Below are the code and all the weights of a small trained network. Each question names an input and a target symbol and asks about switching units off, where a switched-off unit gives its printed mean instead of its output.

import numpy as np


def w(rows, s, z=0):
    codes = np.array(rows[::2]) - 128.0
    scale = np.full(codes.shape[1], s)
    scale[-1] = z or s
    return codes * scale


def norm(h):
    return h / np.sqrt((h * h).mean(-1, keepdims=True) + 1e-5)


def softmax(a):
    e = np.exp(a - a.max(-1, keepdims=True))
    return e / e.sum(-1, keepdims=True)


def log_softmax(a):
    a = a - a.max(-1, keepdims=True)
    return a - np.log(np.exp(a).sum(-1, keepdims=True))


def net(x, mask):
    ids = ['ΛΞΠΣαβγδεζημτψ'.index(c) for c in x.split()]
    T = len(ids)
    res = E[ids] + P[:T]
    u = 0
    for l in range(3):
        r = norm(res)
        for j in range(2):
            rows = slice(2 * j, 2 * j + 2)
            q, k, v = (r @ M[l][rows].T for M in (Q, K, V))
            z = softmax(np.where(np.tri(T) > 0, q @ k.T / 2**0.5, -1e9)) @ v
            o = O[l][rows]
            res = res + np.where(mask[u + j], z, o[:, -1]) @ o[:, :-1]
        u += 2
    return log_softmax(norm(res)[-1] @ U[:, :-1].T + U[:, -1])


Q, K, V, O = {}, {}, {}, {}
E = w([
[101,130,154,158,187,150,183,36,205,170,184,65],'Λ',
[125,95,131,155,192,113,134,78,173,181,153,84],'Ξ',
[139,104,173,162,148,61,128,72,146,192,153,119],'Π',
[132,161,92,116,149,145,120,119,98,105,159,123],'Σ',
[165,154,111,77,120,113,186,188,237,62,84,125],'α',
[143,105,99,79,87,176,41,69,204,109,138,156],'β',
[120,129,179,191,118,113,175,75,164,158,162,134],'γ',
[162,157,112,113,146,118,103,108,106,121,154,143],'δ',
[62,113,117,122,175,140,132,80,120,130,32,176],'ε',
[34,124,140,152,152,102,66,116,168,165,202,110],'ζ',
[132,95,146,13,122,121,146,83,81,135,141,101],'η',
[158,188,84,116,123,118,120,92,111,117,137,132],'μ',
[144,102,79,102,132,124,252,120,112,183,141,196],'τ',
[147,175,109,123,105,138,163,95,116,106,128,123],'ψ',
],0.028)
P = w([
[142,196,183,217,124,177,98,196,130,199,116,110],'0',
[163,81,166,121,137,138,124,76,152,178,159,153],'1',
[127,97,144,123,121,88,128,95,146,145,126,137],'2',
[128,88,122,117,145,88,132,70,144,108,140,131],'3',
[92,102,97,120,142,50,122,85,131,81,128,116],'4',
[88,104,82,101,143,16,118,67,151,65,142,109],'5',
[94,101,71,104,150,8,105,61,150,29,136,114],'6',
],0.012)
Q[0] = w([
[137,155,134,177,145,126,135,148,179,147,173,74],'0.h0',
[168,218,84,129,128,137,118,130,95,98,155,104],'0.h0',
[102,132,147,166,137,114,104,95,133,154,118,59],'0.h1',
[79,10,208,117,127,132,157,120,204,144,52,161],'0.h1',
],0.012)
K[0] = w([
[128,55,186,142,100,93,72,173,168,112,152,80],'0.h0',
[136,193,138,123,132,245,94,203,131,142,95,61],'0.h0',
[118,133,150,156,121,136,124,118,129,138,165,110],'0.h1',
[97,66,84,115,94,46,161,66,172,55,165,139],'0.h1',
],0.011)
V[0] = w([
[62,188,82,90,60,175,180,98,81,121,123,201],'0.h0',
[76,142,225,133,203,142,170,144,95,107,124,90],'0.h0',
[173,96,45,148,146,29,170,167,108,180,219,73],'0.h1',
[151,123,181,115,28,153,103,157,114,131,254,6],'0.h1',
],0.0076)
O[0] = w([
[143,177,84,84,211,119,53,175,131,174,54,114,167],'0.h0',
[89,91,140,117,164,105,158,134,60,88,82,96,142],'0.h0',
[158,202,145,120,197,70,169,148,122,143,233,159,159],'0.h1',
[210,150,254,102,156,110,50,209,136,102,169,75,4],'0.h1',
],0.011,0.0047)
Q[1] = w([
[129,136,120,188,165,106,204,149,96,190,139,190],'1.h0',
[135,153,190,154,152,113,125,147,127,184,171,84],'1.h0',
[103,104,146,6,96,99,140,152,78,156,139,140],'1.h1',
[161,170,140,156,124,106,80,131,87,35,129,83],'1.h1',
],0.014)
K[1] = w([
[140,103,108,188,104,140,214,140,72,254,130,178],'1.h0',
[149,119,232,223,146,107,139,90,53,159,210,83],'1.h0',
[164,100,212,2,106,143,75,140,60,178,139,4],'1.h1',
[94,234,193,225,151,163,83,159,132,69,140,113],'1.h1',
],0.0083)
V[1] = w([
[107,115,97,155,69,107,79,44,20,115,143,104],'1.h0',
[116,133,46,121,25,181,108,90,140,108,146,121],'1.h0',
[141,160,145,112,144,207,213,80,151,181,76,42],'1.h1',
[175,131,2,113,147,52,88,65,107,61,168,39],'1.h1',
],0.0082)
O[1] = w([
[148,188,178,153,232,140,27,94,80,157,136,156,139],'1.h0',
[178,153,186,96,140,121,49,189,209,106,173,154,82],'1.h0',
[131,49,168,217,124,24,142,182,106,197,254,50,253],'1.h1',
[20,169,239,36,122,165,149,206,159,180,86,82,171],'1.h1',
],0.0098,0.0035)
Q[2] = w([
[89,103,93,150,194,146,133,143,139,171,60,131],'2.h0',
[182,247,117,141,144,91,125,85,93,61,123,107],'2.h0',
[119,122,130,132,145,80,59,97,74,12,128,103],'2.h1',
[145,137,94,128,94,163,83,145,131,57,105,83],'2.h1',
],0.012)
K[2] = w([
[53,143,67,136,141,192,102,89,70,173,34,160],'2.h0',
[177,177,186,213,88,192,140,218,71,216,163,179],'2.h0',
[124,178,169,212,104,93,22,155,72,53,158,96],'2.h1',
[133,203,118,124,159,182,106,174,187,1,98,93],'2.h1',
],0.0081)
V[2] = w([
[61,194,118,100,226,132,120,177,198,98,131,111],'2.h0',
[147,118,95,130,190,254,152,182,86,78,133,198],'2.h0',
[107,131,86,88,213,77,144,119,108,99,94,122],'2.h1',
[230,147,129,95,116,48,124,71,74,73,115,163],'2.h1',
],0.008)
O[2] = w([
[175,94,104,194,52,142,122,38,83,136,130,83,37],'2.h0',
[117,138,111,151,52,176,106,179,68,81,213,143,4],'2.h0',
[133,112,137,107,88,136,141,171,93,183,186,112,163],'2.h1',
[60,109,94,154,98,245,142,142,171,141,97,80,139],'2.h1',
],0.011,0.0043)
U = w([
[63,82,191,253,132,102,112,113,142,183,210,80,187],'Λ',
[45,140,140,100,150,72,175,77,115,19,169,171,16],'Ξ',
[103,218,113,96,208,135,180,119,149,60,103,159,4],'Π',
[121,148,111,153,79,120,115,145,37,98,150,105,233],'Σ',
[116,57,95,102,90,54,168,187,169,9,105,139,104],'α',
[177,95,133,105,123,154,64,137,202,135,123,181,208],'β',
[158,80,49,126,250,144,127,169,119,43,134,110,53],'γ',
[83,171,137,137,114,207,135,152,110,82,153,167,222],'δ',
[110,34,60,143,70,123,109,50,71,125,46,110,149],'ε',
[218,134,113,75,168,51,139,111,50,33,83,212,79],'ζ',
[94,126,235,41,108,157,154,193,89,175,71,126,198],'η',
[163,228,110,149,97,101,101,94,136,203,109,113,79],'μ',
[144,178,32,96,135,95,142,181,115,191,191,199,124],'τ',
[145,130,71,173,181,69,87,210,158,173,87,52,9],'ψ',
],0.0069,0.0038)

Each question gives the input, a string of symbols that net reads in full, and the target symbol t.
The units are the heads (2 rows each of Q, K, V and O). Each row of codes is followed by its name. A weight is (code - 128) times the scale printed after its matrix; where a second scale follows, it is the last column's (O and U).
mask holds one flag per head, layer by layer. A switched-off head (its flag False) gives its mean, the last column of its rows in O, instead of its output. The means were averaged over made-up inputs and are rounded, as every weight is.
A unit's drop is (log p(t) with every unit on - log p(t) with that unit switched off) / (log p(t) with every unit on - log p(t) with every unit switched off).
The circuit of an input: a set's keep is (log p(t) with only the set's units on - log p(t) with every unit switched off) / (log p(t) with every unit on - log p(t) with every unit switched off). Starting from all 6 units, units are removed one at a time, each time the one whose removal leaves the highest keep (on an exact tie, the one counted first), for as long as the keep stays at least 0.8.
units of the circuit, in order: the units of the circuit, biggest drop first
unit that matters most: the unit with the biggest drop
which heads matter: for each layer, one digit per head in row order, 1 if its drop is at least 0.15 and else 0, layers parted by /
drop when u is switched off: that unit's drop, to one decimal
input ψ τ ε ζ δ, target ψ: units of the circuit, in order -> (0.h1 0.h0 1.h1)
input ε ζ τ η Σ ψ, target ε: units of the circuit, in order -> (0.h1)
input ζ ζ α ζ τ η ψ, target ζ: units of the circuit, in order -> (1.h1 0.h1)
input μ ε Σ, target μ: which heads matter -> 11 / 00 / 10
input δ Σ δ, target δ: which heads matter -> 01 / 01 / 11
input ζ Σ Ξ δ α ζ ψ, target ζ: units of the circuit, in order -> (0.h1 1.h1)
input ε ε τ ζ ζ τ δ, target ε: which heads matter -> 01 / 00 / 00
input Λ β ε ζ ε ψ μ, target Λ: units of the circuit, in order -> (0.h1 2.h1 1.h1)
input γ μ Ξ μ, target γ: units of the circuit, in order -> (1.h1 0.h1 2.h1 2.h0)
input α Π ε ζ ε ψ μ, target α: which heads matter -> 01 / 10 / 00
input Π η η τ Σ, target Π: units of the circuit, in order -> (0.h1 1.h1 0.h0)
input Λ ε ζ Ξ η ψ, target Λ: units of the circuit, in order -> (0.h1 1.h1)
input τ Σ α α ψ, target τ: units of the circuit, in order -> (0.h1 0.h0)
input β τ Π ε δ, target β: units of the circuit, in order -> (0.h1 0.h0)
input ε Ξ ε η ε, target η: units of the circuit, in order -> (1.h1)
input τ α η ε τ ε Σ, target τ: units of the circuit, in order -> (0.h1 2.h1)
input β β ζ Λ ψ, target β: units of the circuit, in order -> (1.h0 0.h1)
input η α τ ε η ζ ζ, target Ξ: units of the circuit, in order -> (1.h1 0.h1 0.h0)
input η ζ μ η ε ε Σ, target η: which heads matter -> 01 / 01 / 00
input Σ μ Ξ Ξ Σ, target Σ: which heads matter -> 01 / 00 / 10
input η α ε η, target α: unit that matters most -> 1.h0
input Λ β ψ, target Λ: which heads matter -> 11 / 01 / 00
input Π τ Σ, target Π: drop when 1.h1 is switched off -> 0.4
input ψ ζ ε ζ ζ μ, target ψ: drop when 0.h1 is switched off -> 0.6
input δ ψ α Ξ ε ψ, target δ: drop when 2.h0 is switched off -> 0.2
input γ ζ δ, target γ: drop when 1.h0 is switched off -> 0.1
input Σ ε ψ τ ψ δ, target Σ: unit that matters most -> 2.h0
